Here is a tiny trained network, its code and every weight. The questions are about switching its units off for an input and a target symbol, where a switched-off unit gives its printed mean instead of its output.

import numpy as np


def w(rows, s, z=0):
    codes = np.array(rows[::2]) - 128.0
    scale = np.full(codes.shape[1], s)
    scale[-1] = z or s
    return codes * scale


def f(y):
    return y / 2 * (1 + np.tanh(0.7978845608 * (y + 0.044715 * y**3)))


def softmax(a):
    e = np.exp(a - a.max(-1, keepdims=True))
    return e / e.sum(-1, keepdims=True)


def log_softmax(a):
    a = a - a.max(-1, keepdims=True)
    return a - np.log(np.exp(a).sum(-1, keepdims=True))


def net(x, mask):
    ids = ['Ψαγδλμξστφω'.index(c) for c in x.split()]
    T = len(ids)
    res = E[ids] + P[:T]
    u = 0
    for l in range(2):
        q, k, v = (res @ M[l].T for M in (Q, K, V))
        z = softmax(np.where(np.tri(T) > 0, q @ k.T / 3**0.5, -1e9)) @ v
        res = res + np.where(mask[u], z, O[l][:, -1]) @ O[l][:, :-1]
        u += 1
        y = f(res @ A[l][:, :-1].T + A[l][:, -1])
        res = res + np.where(mask[u : u + 8], y, B[l][:, -1]) @ B[l][:, :-1]
        u += 8
    return log_softmax(res[-1] @ U[:, :-1].T + U[:, -1])


Q, K, V, O, A, B = {}, {}, {}, {}, {}, {}
E = w([
[176,54,113,68,159,163,102,149,143,166],'Ψ',
[123,100,109,132,152,136,158,225,82,148],'α',
[174,76,107,132,65,144,100,133,124,94],'γ',
[108,165,194,195,127,132,95,147,122,129],'δ',
[139,70,71,132,76,5,102,174,189,121],'λ',
[98,147,165,177,181,166,176,89,47,137],'μ',
[151,84,154,128,91,156,125,115,110,57],'ξ',
[111,153,115,18,109,108,170,109,151,165],'σ',
[159,115,169,154,113,136,61,132,90,83],'τ',
[90,122,121,83,173,84,119,184,145,84],'φ',
[66,120,151,82,97,195,100,192,161,126],'ω',
],0.024)
P = w([
[4,8,147,226,159,105,79,130,254,146],'0',
[157,139,173,148,81,146,116,148,140,128],'1',
[160,138,178,139,90,130,112,133,133,125],'2',
[154,147,163,130,85,129,114,144,125,120],'3',
[143,151,169,124,94,134,104,143,134,126],'4',
[160,135,161,129,87,128,121,146,137,124],'5',
[156,145,177,127,97,141,119,156,141,129],'6',
[151,141,176,120,95,126,115,143,126,123],'7',
[144,159,162,132,96,122,105,142,127,134],'8',
[147,137,166,121,100,135,114,145,128,123],'9',
],0.0082)
Q[0] = w([
[140,188,181,155,32,175,118,66,27,93],'L0H1',
[151,111,135,124,192,110,227,202,84,59],'L0H1',
[62,119,63,46,228,144,253,179,108,254],'L0H1',
],0.006)
K[0] = w([
[51,94,167,218,131,187,113,36,119,150],'L0H1',
[120,146,97,132,200,71,176,151,103,97],'L0H1',
[216,254,118,92,89,181,171,165,74,151],'L0H1',
],0.008)
V[0] = w([
[123,248,121,80,9,167,44,238,123,175],'L0H1',
[101,196,129,199,120,3,63,146,109,222],'L0H1',
[152,181,201,185,192,167,116,89,77,79],'L0H1',
],0.006)
O[0] = w([
[126,82,251,120,73,192,141,151,117,131,81],'L0H1',
[196,152,110,162,119,122,161,181,174,133,132],'L0H1',
[138,210,116,128,89,211,167,147,169,82,2],'L0H1',
],0.011,0.0023)
A[0] = w([
[89,203,77,151,139,179,100,28,162,85,24],'L0N1',
[196,127,154,116,160,204,178,107,129,218,32],'L0N2',
[194,123,96,162,145,124,81,182,119,65,5],'L0N3',
[119,141,162,189,91,168,53,169,71,99,111],'L0N4',
[133,77,140,180,124,125,132,117,119,128,114],'L0N5',
[143,83,120,126,124,221,169,191,91,161,125],'L0N6',
[203,139,126,101,57,84,201,58,83,98,253],'L0N7',
[192,97,2,91,141,168,94,141,91,91,218],'L0N8',
],0.0075,0.0015)
B[0] = w([
[168,157,146,176,91,72,157,140,52,111,156],'L0N1',
[140,232,163,159,105,100,156,47,85,89,150],'L0N2',
[130,70,174,134,112,120,254,102,101,153,219],'L0N3',
[132,85,101,105,96,143,153,156,205,100,254],'L0N4',
[148,173,115,126,86,198,98,133,120,135,163],'L0N5',
[163,166,154,77,146,122,123,92,125,200,201],'L0N6',
[118,128,189,162,121,90,139,194,196,180,152],'L0N7',
[71,183,143,191,158,134,68,118,97,60,193],'L0N8',
],0.0096,0.008)
Q[1] = w([
[149,181,98,197,132,166,114,69,31,93],'L1H1',
[140,174,110,2,187,107,176,113,95,226],'L1H1',
[182,117,207,131,143,178,46,204,100,115],'L1H1',
],0.0087)
K[1] = w([
[146,133,131,214,184,193,105,27,82,185],'L1H1',
[210,207,223,26,97,100,166,140,15,115],'L1H1',
[126,112,74,84,254,205,100,154,110,172],'L1H1',
],0.0073)
V[1] = w([
[157,98,96,108,20,131,80,116,153,42],'L1H1',
[93,135,81,133,80,134,132,96,65,189],'L1H1',
[113,91,147,2,74,67,195,85,100,54],'L1H1',
],0.0083)
O[1] = w([
[172,216,52,127,172,117,81,140,152,236,7],'L1H1',
[114,198,92,91,84,120,154,82,91,208,9],'L1H1',
[82,125,55,246,116,115,102,141,154,74,150],'L1H1',
],0.012,0.002)
A[1] = w([
[70,135,68,133,2,78,126,144,180,26,1],'L1N1',
[125,131,191,193,172,51,169,151,138,146,119],'L1N2',
[100,127,44,123,97,74,119,200,109,232,162],'L1N3',
[6,64,161,11,109,116,190,120,123,105,64],'L1N4',
[75,122,221,201,111,121,137,228,115,50,68],'L1N5',
[97,157,174,31,137,101,15,3,92,72,170],'L1N6',
[81,144,152,136,201,72,177,56,51,109,74],'L1N7',
[105,145,167,65,46,203,132,118,242,79,141],'L1N8',
],0.006,0.004)
B[1] = w([
[106,72,126,94,159,83,168,28,135,207,176],'L1N1',
[200,6,159,77,91,107,133,164,100,59,164],'L1N2',
[184,140,175,71,215,209,93,130,41,98,151],'L1N3',
[132,253,42,207,125,188,139,143,123,158,232],'L1N4',
[155,149,43,81,180,216,133,129,155,127,249],'L1N5',
[87,167,181,206,160,166,164,172,182,200,199],'L1N6',
[172,128,167,62,21,61,47,100,162,101,161],'L1N7',
[86,85,74,108,119,17,92,146,58,165,177],'L1N8',
],0.007,0.012)
U = w([
[100,148,253,174,204,147,134,130,131,143,251],'Ψ',
[137,133,92,169,152,213,201,231,10,165,60],'α',
[228,149,91,38,193,197,122,48,129,183,78],'γ',
[198,134,149,27,173,153,176,125,174,167,31],'δ',
[179,107,142,169,175,79,138,165,40,152,83],'λ',
[172,179,138,67,129,128,119,100,121,88,184],'μ',
[134,178,107,202,191,119,94,146,23,96,96],'ξ',
[182,120,74,122,125,112,178,52,166,197,215],'σ',
[250,182,92,190,116,158,150,145,227,155,119],'τ',
[117,133,159,82,252,173,112,134,100,14,185],'φ',
[124,128,128,72,65,172,17,172,117,113,78],'ω',
],0.0045,0.0031)

Each question gives the input, a string of symbols that net reads in full, and the target symbol t.
The units are the heads (3 rows each of Q, K, V and O) and the neurons (one row each of A and B). Each row of codes is followed by its name. A weight is (code - 128) times the scale printed after its matrix; where a second scale follows, it is the last column's (O, A, B and U).
mask holds one flag per unit, layer by layer, with each layer's heads first. A switched-off unit (its flag False) gives its mean, the last column of its rows in O or B, instead of its output. The means were averaged over made-up inputs and are rounded, as every weight is.
A unit's drop is (log p(t) with every unit on - log p(t) with that unit switched off) / (log p(t) with every unit on - log p(t) with every unit switched off).
The circuit of an input: a set's keep is (log p(t) with only the set's units on - log p(t) with every unit switched off) / (log p(t) with every unit on - log p(t) with every unit switched off). Starting from the 12 units with the biggest drops (on a tie, the unit counted first), units are removed one at a time, each time the one whose removal leaves the highest keep (on an exact tie, the one counted first), for as long as the keep stays at least 0.8.
units of the circuit, in order: the units of the circuit, biggest drop first
most important unit: the unit with the biggest drop
k most important neurons: the k neurons with the biggest drops, biggest first
k most important neurons of layer l: the k neurons of layer l with the biggest drops, biggest first
drop when u is switched off: that unit's drop, to one decimal
input ξ φ Ψ λ ω δ, target ξ: units of the circuit, in order -> (L0H1 L1H1 L0N1)
input γ τ α τ α δ τ σ, target σ: 3 most important neurons -> (L1N1 L0N8 L0N2)
input ξ ξ φ γ, target ξ: most important unit -> L0H1
input γ τ τ, target γ: units of the circuit, in order -> (L1H1 L1N3 L0N5)
input δ σ φ φ τ, target δ: units of the circuit, in order -> (L1H1 L0H1)
input α τ φ τ ξ γ, target α: 2 most important neurons of layer 0 -> (L0N4 L0N8)
input τ Ψ τ γ, target τ: units of the circuit, in order -> (L0H1 L0N7)
input γ Ψ φ λ φ α τ φ τ δ, target γ: 3 most important neurons of layer 0 -> (L0N6 L0N3 L0N5)
input ξ λ Ψ σ Ψ φ τ ξ, target ξ: units of the circuit, in order -> (L0H1 L1H1 L0N8)
input φ μ γ, target φ: 2 most important neurons -> (L0N8 L1N5)
input λ τ Ψ τ τ τ Ψ τ, target λ: 2 most important neurons -> (L0N3 L1N5)
input α Ψ σ, target σ: 3 most important neurons of layer 0 -> (L0N8 L0N5 L0N2)
input τ τ τ λ τ Ψ τ γ, target τ: units of the circuit, in order -> (L1H1 L0N7)
input μ ω φ ξ τ α τ τ τ γ, target μ: most important neuron -> (L1N7)
input σ φ ξ δ τ, target σ: 3 most important neurons -> (L1N1 L0N4 L0N8)
input α φ α τ μ τ, target α: 2 most important neurons of layer 0 -> (L0N4 L0N6)
input τ α Ψ Ψ τ τ μ τ ω ξ, target τ: units of the circuit, in order -> (L1H1 L0H1 L0N7)
input γ τ φ ω, target ω: 2 most important neurons -> (L0N3 L1N8)
input μ τ α μ δ τ τ, target μ: 2 most important neurons -> (L1N7 L0N1)
input τ α τ Ψ α σ Ψ, target Ψ: most important neuron of layer 1 -> (L1N6)
input ω τ φ Ψ μ γ, target ω: 2 most important neurons -> (L0N3 L0N5)
input φ α γ α φ τ τ γ ξ, target φ: 2 most important neurons -> (L1N5 L0N8)
input α Ψ μ Ψ Ψ α φ ξ φ τ, target α: 3 most important neurons of layer 0 -> (L0N4 L0N6 L0N2)
input σ ω γ τ Ψ μ τ, target σ: 3 most important neurons of layer 0 -> (L0N4 L0N8 L0N6)
input α ω Ψ ω Ψ σ ξ, target α: 2 most important neurons of layer 0 -> (L0N6 L0N4)
input Ψ α α φ μ τ τ τ, target Ψ: 3 most important neurons -> (L1N6 L1N5 L0N8)
input ξ ξ τ, target ξ: most important neuron of layer 0 -> (L0N1)
input λ α Ψ τ τ φ φ, target φ: drop when L1N8 is switched off -> 0.0
input α τ ω μ, target μ: drop when L0N1 is switched off -> 0.3
input Ψ τ ξ α τ φ τ α ξ ξ, target Ψ: drop when L0H1 is switched off -> 1.1
